Here is a tiny trained network, its code and every weight. The questions are about switching its units off for an input and a target symbol, where a switched-off unit gives its printed mean instead of its output.

import numpy as np


def w(rows, s, z=0):
    codes = np.array(rows[::2]) - 128.0
    scale = np.full(codes.shape[1], s)
    scale[-1] = z or s
    return codes * scale


def f(y):
    return y / 2 * (1 + np.tanh(0.7978845608 * (y + 0.044715 * y**3)))


def softmax(a):
    e = np.exp(a - a.max(-1, keepdims=True))
    return e / e.sum(-1, keepdims=True)


def log_softmax(a):
    a = a - a.max(-1, keepdims=True)
    return a - np.log(np.exp(a).sum(-1, keepdims=True))


def net(x, mask):
    ids = ['ΓΔΛΞΠΨΩαβεζηθμτφ'.index(c) for c in x.split()]
    T = len(ids)
    res = E[ids] + P[:T]
    u = 0
    for l in range(2):
        q, k, v = (res @ M[l].T for M in (Q, K, V))
        z = softmax(np.where(np.tri(T) > 0, q @ k.T / 4**0.5, -1e9)) @ v
        res = res + np.where(mask[u], z, O[l][:, -1]) @ O[l][:, :-1]
        u += 1
        y = f(res @ A[l][:, :-1].T + A[l][:, -1])
        res = res + np.where(mask[u : u + 8], y, B[l][:, -1]) @ B[l][:, :-1]
        u += 8
    return log_softmax(res[-1] @ U[:, :-1].T + U[:, -1])


Q, K, V, O, A, B = {}, {}, {}, {}, {}, {}
E = w([
[92,205,159,166,114,147,87,114],'Γ',
[61,93,51,109,144,211,27,95],'Δ',
[156,138,166,186,173,192,161,107],'Λ',
[224,102,63,138,129,198,214,112],'Ξ',
[63,78,188,77,118,130,182,141],'Π',
[207,168,130,192,92,131,148,131],'Ψ',
[104,169,137,79,116,60,126,24],'Ω',
[160,194,90,161,148,95,114,87],'α',
[95,134,93,180,87,48,103,116],'β',
[134,67,66,102,81,113,179,223],'ε',
[116,154,196,60,186,174,159,41],'ζ',
[161,144,100,98,160,166,186,11],'η',
[156,100,66,104,82,77,167,92],'θ',
[85,185,155,85,72,154,90,221],'μ',
[69,184,183,65,147,125,121,124],'τ',
[175,135,148,148,92,175,149,195],'φ',
],0.011)
P = w([
[254,61,117,124,152,97,60,94],'0',
[59,182,97,123,54,144,192,146],'1',
[74,180,106,125,49,149,188,141],'2',
[86,177,102,129,54,160,179,120],'3',
[84,177,117,133,49,167,181,110],'4',
[92,184,98,121,50,176,181,123],'5',
[99,184,91,116,54,167,197,122],'6',
[117,183,107,106,46,195,184,125],'7',
[102,185,99,112,50,188,192,127],'8',
[105,178,102,129,43,187,203,89],'9',
[116,178,105,121,57,199,203,114],'10',
[109,185,88,119,57,207,196,116],'11',
[107,193,94,113,56,199,191,113],'12',
[124,182,91,102,74,199,202,111],'13',
],0.0043)
Q[0] = w([
[94,64,201,135,174,40,95,166],'0.h0',
[85,82,191,126,167,52,103,159],'0.h0',
[108,10,201,178,200,30,61,193],'0.h0',
[61,45,225,117,174,2,90,176],'0.h0',
],0.0079)
K[0] = w([
[149,179,176,129,126,106,199,150],'0.h0',
[149,165,170,134,125,111,186,150],'0.h0',
[139,217,187,102,133,97,225,129],'0.h0',
[191,235,243,148,126,88,254,194],'0.h0',
],0.0096)
V[0] = w([
[92,17,56,92,194,255,61,144],'0.h0',
[141,43,128,54,97,92,242,139],'0.h0',
[150,117,113,185,127,213,156,180],'0.h0',
[216,144,115,244,56,52,158,135],'0.h0',
],0.0047)
O[0] = w([
[254,65,126,91,95,165,64,129,134],'0.h0',
[91,97,114,101,36,114,247,125,252],'0.h0',
[191,77,168,203,124,207,147,185,113],'0.h0',
[41,108,66,224,153,117,168,147,235],'0.h0',
],0.0058,0.0015)
A[0] = w([
[101,114,102,123,116,102,168,122,189],'0.n0',
[112,104,111,108,110,122,78,146,223],'0.n1',
[51,144,140,147,100,144,164,181,1],'0.n2',
[61,121,160,154,156,148,168,105,114],'0.n3',
[160,139,245,129,143,156,89,155,182],'0.n4',
[83,232,156,139,107,177,149,163,205],'0.n5',
[98,126,106,175,134,64,132,114,213],'0.n6',
[107,148,127,171,131,97,127,126,161],'0.n7',
],0.012,0.0033)
B[0] = w([
[101,124,137,131,94,167,162,145,238],'0.n0',
[95,110,109,110,102,141,78,138,147],'0.n1',
[233,190,113,173,181,112,145,2,187],'0.n2',
[193,147,53,149,51,104,131,186,162],'0.n3',
[112,189,204,147,120,213,146,161,151],'0.n4',
[56,66,65,86,78,132,176,120,254],'0.n5',
[91,149,50,122,136,213,155,99,201],'0.n6',
[125,125,95,126,148,146,142,112,156],'0.n7',
],0.0082,0.006)
Q[1] = w([
[105,72,122,103,152,216,243,156],'1.h0',
[106,169,168,253,172,87,108,130],'1.h0',
[124,181,176,255,171,74,61,134],'1.h0',
[118,144,102,126,28,211,170,65],'1.h0',
],0.0081)
K[1] = w([
[100,139,182,151,254,210,28,129],'1.h0',
[114,181,116,169,120,147,207,149],'1.h0',
[117,174,88,190,65,151,250,141],'1.h0',
[213,88,199,163,165,101,68,134],'1.h0',
],0.009)
V[1] = w([
[130,177,201,2,178,87,104,7],'1.h0',
[82,235,91,210,245,158,53,62],'1.h0',
[243,138,232,196,185,169,140,159],'1.h0',
[36,159,214,78,88,157,45,227],'1.h0',
],0.0066)
O[1] = w([
[180,47,151,58,72,94,239,1,3],'1.h0',
[31,116,165,149,227,205,243,93,122],'1.h0',
[57,78,172,244,73,94,106,93,11],'1.h0',
[159,9,78,128,198,52,156,195,54],'1.h0',
],0.0078,0.0041)
A[1] = w([
[65,23,135,128,190,89,224,139,133],'1.n0',
[110,156,134,186,26,85,3,197,108],'1.n1',
[119,213,192,90,186,192,202,131,2],'1.n2',
[120,181,194,198,175,192,116,216,125],'1.n3',
[52,207,105,159,143,181,94,100,98],'1.n4',
[10,205,162,148,102,149,142,80,65],'1.n5',
[65,92,220,232,145,180,201,22,52],'1.n6',
[34,21,127,149,155,146,84,228,177],'1.n7',
],0.006,0.0056)
B[1] = w([
[114,206,178,111,174,90,110,162,180],'1.n0',
[171,159,152,164,207,120,157,55,218],'1.n1',
[199,65,112,123,176,99,71,100,220],'1.n2',
[102,92,127,158,90,84,167,138,179],'1.n3',
[186,106,164,112,111,97,159,173,254],'1.n4',
[174,56,173,158,139,143,126,152,242],'1.n5',
[120,142,182,58,112,116,2,134,208],'1.n6',
[52,135,54,129,129,148,89,107,185],'1.n7',
],0.0092,0.0083)
U = w([
[53,199,160,106,213,158,153,153,118],'Γ',
[116,46,58,101,134,192,56,98,82],'Δ',
[87,143,159,133,77,97,37,169,99],'Λ',
[167,161,200,197,105,131,196,80,117],'Ξ',
[203,20,75,122,48,33,89,105,123],'Π',
[130,48,166,177,61,170,176,255,143],'Ψ',
[131,105,103,102,179,174,195,12,101],'Ω',
[151,108,184,93,191,173,93,117,136],'α',
[197,67,84,147,215,185,201,158,44],'β',
[197,203,124,140,183,62,49,146,64],'ε',
[110,154,166,97,91,48,110,74,119],'ζ',
[85,87,148,127,41,198,147,21,112],'η',
[106,200,92,74,59,220,126,174,191],'θ',
[134,91,80,103,163,41,77,251,75],'μ',
[123,143,168,124,157,35,246,152,150],'τ',
[65,106,76,190,144,135,156,48,253],'φ',
],0.006,0.0046)

Each question gives the input, a string of symbols that net reads in full, and the target symbol t.
The units are the heads (4 rows each of Q, K, V and O) and the neurons (one row each of A and B). Each row of codes is followed by its name. A weight is (code - 128) times the scale printed after its matrix; where a second scale follows, it is the last column's (O, A, B and U).
mask holds one flag per unit, layer by layer, with each layer's heads first. A switched-off unit (its flag False) gives its mean, the last column of its rows in O or B, instead of its output. The means were averaged over made-up inputs and are rounded, as every weight is.
A unit's drop is (log p(t) with every unit on - log p(t) with that unit switched off) / (log p(t) with every unit on - log p(t) with every unit switched off).
The circuit of an input: a set's keep is (log p(t) with only the set's units on - log p(t) with every unit switched off) / (log p(t) with every unit on - log p(t) with every unit switched off). Starting from the 12 units with the biggest drops (on a tie, the unit counted first), units are removed one at a time, each time the one whose removal leaves the highest keep (on an exact tie, the one counted first), for as long as the keep stays at least 0.8.
units of the circuit, in order: the units of the circuit, biggest drop first
most important unit: the unit with the biggest drop
k most important neurons: the k neurons with the biggest drops, biggest first
k most important neurons of layer l: the k neurons of layer l with the biggest drops, biggest first
input Γ θ μ μ ε θ φ φ Ξ φ τ, target Γ: 4 most important neurons	[1.n0, 0.n5, 0.n4, 0.n2]
input ε θ Ω Ψ φ φ θ, target ε: units of the circuit, in order	[1.h0, 1.n1, 0.h0]
input Ψ α α, target Ψ: 2 most important neurons	[1.n4, 1.n5]
input θ Π θ Δ α Γ φ τ α φ, target Ψ: units of the circuit, in order	[0.h0, 0.n4, 0.n2, 1.n3]
input θ Ω θ θ Ψ Ψ φ α μ Ψ, target θ: most important unit	0.n5
input μ τ α, target μ: units of the circuit, in order	[1.h0, 0.n2, 0.n5]
input θ ζ Ω Π Λ Π φ ε ε, target θ: units of the circuit, in order	[1.h0, 1.n2, 0.n3]
input α Δ τ θ θ φ ε, target μ: units of the circuit, in order	[0.h0, 1.h0, 0.n2, 0.n1]
input μ α Ξ, target μ: 3 most important neurons	[0.n2, 0.n4, 1.n0]
input α ε φ η Ψ Λ θ ε Ψ φ Ξ Ξ θ, target α: 3 most important neurons of layer 1	[1.n6, 1.n2, 1.n5]
input ε θ θ θ θ θ τ Ψ Ψ φ θ φ φ τ, target ε: 2 most important neurons	[1.n1, 0.n2]
input Π ζ Γ θ β Ξ ε, target Π: units of the circuit, in order	[1.h0, 0.h0]
input τ φ τ μ τ θ Ξ θ θ φ φ Ω η, target τ: 2 most important neurons	[1.n0, 0.n2]
input α φ φ Λ, target α: 2 most important neurons of layer 1	[1.n6, 1.n2]
input Γ η θ Π θ φ φ α Δ ε θ Π, target τ: 3 most important neurons of layer 1	[1.n0, 1.n6, 1.n2]
input Ω θ Ψ α Π η α Ξ θ θ φ, target Ω: 2 most important neurons of layer 0	[0.n5, 0.n2]
input φ φ φ ζ θ Ψ θ α ζ, target φ: 3 most important neurons of layer 1	[1.n7, 1.n1, 1.n6]
input θ θ θ μ φ Ψ, target θ: 2 most important neurons of layer 0	[0.n5, 0.n2]
input Λ Ψ η Π θ η Γ θ μ θ θ θ θ θ, target Λ: most important neuron of layer 1	[1.n6]
input θ α Π β Λ ζ Λ Γ Π φ β, target θ: 2 most important neurons of layer 0	[0.n5, 0.n6]
input Ξ τ Π Λ α θ ε, target Ξ: most important neuron of layer 1	[1.n1]
input Ξ Ψ θ ε α θ θ φ α Π θ τ Λ Ξ, target Ξ: 2 most important neurons of layer 0	[0.n5, 0.n6]
input α ε α τ ζ τ Δ, target Δ: 4 most important neurons	[0.n1, 0.n2, 1.n7, 1.n4]
input α α θ Ψ Π φ φ Π Ψ, target α: 3 most important neurons	[0.n5, 1.n6, 1.n2]
input ζ φ φ θ φ μ θ θ φ, target ζ: 4 most important neurons	[1.n6, 1.n0, 0.n5, 0.n4]
input φ Ψ φ Ψ θ θ θ ε τ θ τ μ, target φ: 2 most important neurons of layer 0	[0.n5, 0.n4]
